Here is a tiny trained network, its code and every weight. The questions are about switching its units off for an input and a target symbol, where a switched-off unit gives its printed mean instead of its output.

import numpy as np


def w(rows, s, z=0):
    codes = np.array(rows[::2]) - 128.0
    scale = np.full(codes.shape[1], s)
    scale[-1] = z or s
    return codes * scale


def f(y):
    return np.maximum(y, 0)


def softmax(a):
    e = np.exp(a - a.max(-1, keepdims=True))
    return e / e.sum(-1, keepdims=True)


def log_softmax(a):
    a = a - a.max(-1, keepdims=True)
    return a - np.log(np.exp(a).sum(-1, keepdims=True))


def net(x, mask):
    ids = ['αβγδεζηθλμξπσψω'.index(c) for c in x.split()]
    T = len(ids)
    res = E[ids] + P[:T]
    q, k, v = (res @ M[0].T for M in (Q, K, V))
    z = softmax(np.where(np.tri(T) > 0, q @ k.T / 3**0.5, -1e9)) @ v
    res = res + np.where(mask[0], z, O[0][:, -1]) @ O[0][:, :-1]
    y = f(res @ A[0][:, :-1].T + A[0][:, -1])
    res = res + np.where(mask[1:13], y, B[0][:, -1]) @ B[0][:, :-1]
    return log_softmax(res[-1] @ U[:, :-1].T + U[:, -1])


Q, K, V, O, A, B = {}, {}, {}, {}, {}, {}
E = w([
[157,64,163,110],'α',
[112,74,61,143],'β',
[37,104,67,112],'γ',
[164,56,174,133],'δ',
[65,100,62,111],'ε',
[49,185,39,197],'ζ',
[134,222,180,63],'η',
[94,51,207,19],'θ',
[174,129,133,243],'λ',
[173,164,125,246],'μ',
[138,230,172,76],'ξ',
[169,55,177,147],'π',
[225,151,127,126],'σ',
[148,1,74,132],'ψ',
[167,156,68,65],'ω',
],0.016)
P = w([
[254,215,24,41],'0',
[193,7,147,105],'1',
[169,21,158,110],'2',
[155,52,159,134],'3',
[152,67,154,160],'4',
[103,68,173,88],'5',
[106,94,160,128],'6',
[116,106,151,159],'7',
[103,113,161,137],'8',
[84,115,164,108],'9',
[105,139,154,176],'10',
[85,131,161,127],'11',
[86,151,154,162],'12',
[79,157,152,141],'13',
],0.0093)
Q[0] = w([
[149,185,24,98],'head 1',
[59,148,118,160],'head 1',
[140,82,254,243],'head 1',
],0.0055)
K[0] = w([
[71,85,221,243],'head 1',
[114,167,153,189],'head 1',
[239,255,81,108],'head 1',
],0.0083)
V[0] = w([
[157,159,65,158],'head 1',
[88,207,85,226],'head 1',
[58,9,82,147],'head 1',
],0.011)
O[0] = w([
[59,10,139,120,207],'head 1',
[74,74,227,47,4],'head 1',
[111,246,121,225,62],'head 1',
],0.011,0.0043)
A[0] = w([
[54,255,120,62,172],'neuron 1',
[56,229,125,59,108],'neuron 2',
[138,124,31,123,216],'neuron 3',
[66,79,119,94,182],'neuron 4',
[181,153,176,91,58],'neuron 5',
[192,25,122,176,220],'neuron 6',
[250,65,100,177,200],'neuron 7',
[134,142,49,90,215],'neuron 8',
[70,180,78,186,3],'neuron 9',
[150,125,244,201,119],'neuron 10',
[227,32,65,183,158],'neuron 11',
[96,85,24,115,139],'neuron 12',
],0.0095,0.0034)
B[0] = w([
[158,143,175,115,187],'neuron 1',
[99,135,83,115,165],'neuron 2',
[96,158,150,255,194],'neuron 3',
[186,139,130,177,207],'neuron 4',
[159,51,70,93,138],'neuron 5',
[117,166,144,116,250],'neuron 6',
[71,172,129,56,229],'neuron 7',
[119,106,171,105,174],'neuron 8',
[119,4,143,46,195],'neuron 9',
[168,131,128,92,145],'neuron 10',
[117,164,119,107,248],'neuron 11',
[98,46,55,214,190],'neuron 12',
],0.0078,0.015)
U = w([
[10,149,166,148,172],'α',
[108,157,165,120,188],'β',
[118,160,167,117,230],'γ',
[108,167,127,109,139],'δ',
[113,128,161,143,20],'ε',
[136,113,201,156,114],'ζ',
[152,109,100,107,39],'η',
[148,176,103,124,215],'θ',
[133,111,159,143,67],'λ',
[123,103,171,144,2],'μ',
[161,102,105,108,99],'ξ',
[140,158,102,108,197],'π',
[109,113,95,102,20],'σ',
[105,172,160,141,184],'ψ',
[68,82,84,164,113],'ω',
],0.014,0.0035)

Each question gives the input, a string of symbols that net reads in full, and the target symbol t.
The units are the heads (3 rows each of Q, K, V and O) and the neurons (one row each of A and B). Each row of codes is followed by its name. A weight is (code - 128) times the scale printed after its matrix; where a second scale follows, it is the last column's (O, A, B and U).
mask holds one flag per unit, heads first, then neurons. A switched-off unit (its flag False) gives its mean, the last column of its rows in O or B, instead of its output. The means were averaged over made-up inputs and are rounded, as every weight is.
A unit's drop is (log p(t) with every unit on - log p(t) with that unit switched off) / (log p(t) with every unit on - log p(t) with every unit switched off).
The circuit of an input: a set's keep is (log p(t) with only the set's units on - log p(t) with every unit switched off) / (log p(t) with every unit on - log p(t) with every unit switched off). Starting from the 12 units with the biggest drops (on a tie, the unit counted first), units are removed one at a time, each time the one whose removal leaves the highest keep (on an exact tie, the one counted first), for as long as the keep stays at least 0.8.
circuit, biggest first: the units of the circuit, biggest drop first
top k neurons: the k neurons with the biggest drops, biggest first
drop of u: that unit's drop, to one decimal
input θ α ξ π α θ, target θ: circuit, biggest first -> head 1
input α μ λ σ λ, target α: top 2 neurons -> neuron 7; neuron 4
input θ ω μ ζ π η β ε ψ ζ ζ ψ, target α: circuit, biggest first -> head 1; neuron 4; neuron 3
input α α μ, target α: circuit, biggest first -> neuron 7; neuron 4
input ζ β ζ ζ δ ξ α ζ η μ, target ζ: circuit, biggest first -> head 1; neuron 7; neuron 4
input ζ ω η μ, target ζ: top 2 neurons -> neuron 4; neuron 7
input α γ ψ π, target α: top 2 neurons -> neuron 7; neuron 4
input ζ μ η ζ ψ α θ β θ, target ζ: circuit, biggest first -> head 1; neuron 4; neuron 7
input α ζ λ, target α: top 4 neurons -> neuron 7; neuron 4; neuron 3; neuron 6
input ω ψ ξ ω σ ζ ε λ ζ γ λ π ξ δ, target ω: top 2 neurons -> neuron 12; neuron 1
input α λ β ζ α, target α: top 2 neurons -> neuron 7; neuron 4
input ξ μ ω ψ θ σ σ ξ σ α θ θ, target ξ: top 2 neurons -> neuron 3; neuron 4
input α π σ μ α ζ θ δ, target α: top 3 neurons -> neuron 7; neuron 4; neuron 6
input θ θ μ, target θ: top neuron -> neuron 11
input λ θ μ η β ε ζ θ ω, target θ: drop of neuron 10 -> 0.0
input ω α ζ λ η π γ σ δ η π μ α, target ω: drop of neuron 12 -> 0.9
input ξ μ θ, target ξ: drop of neuron 3 -> 0.1
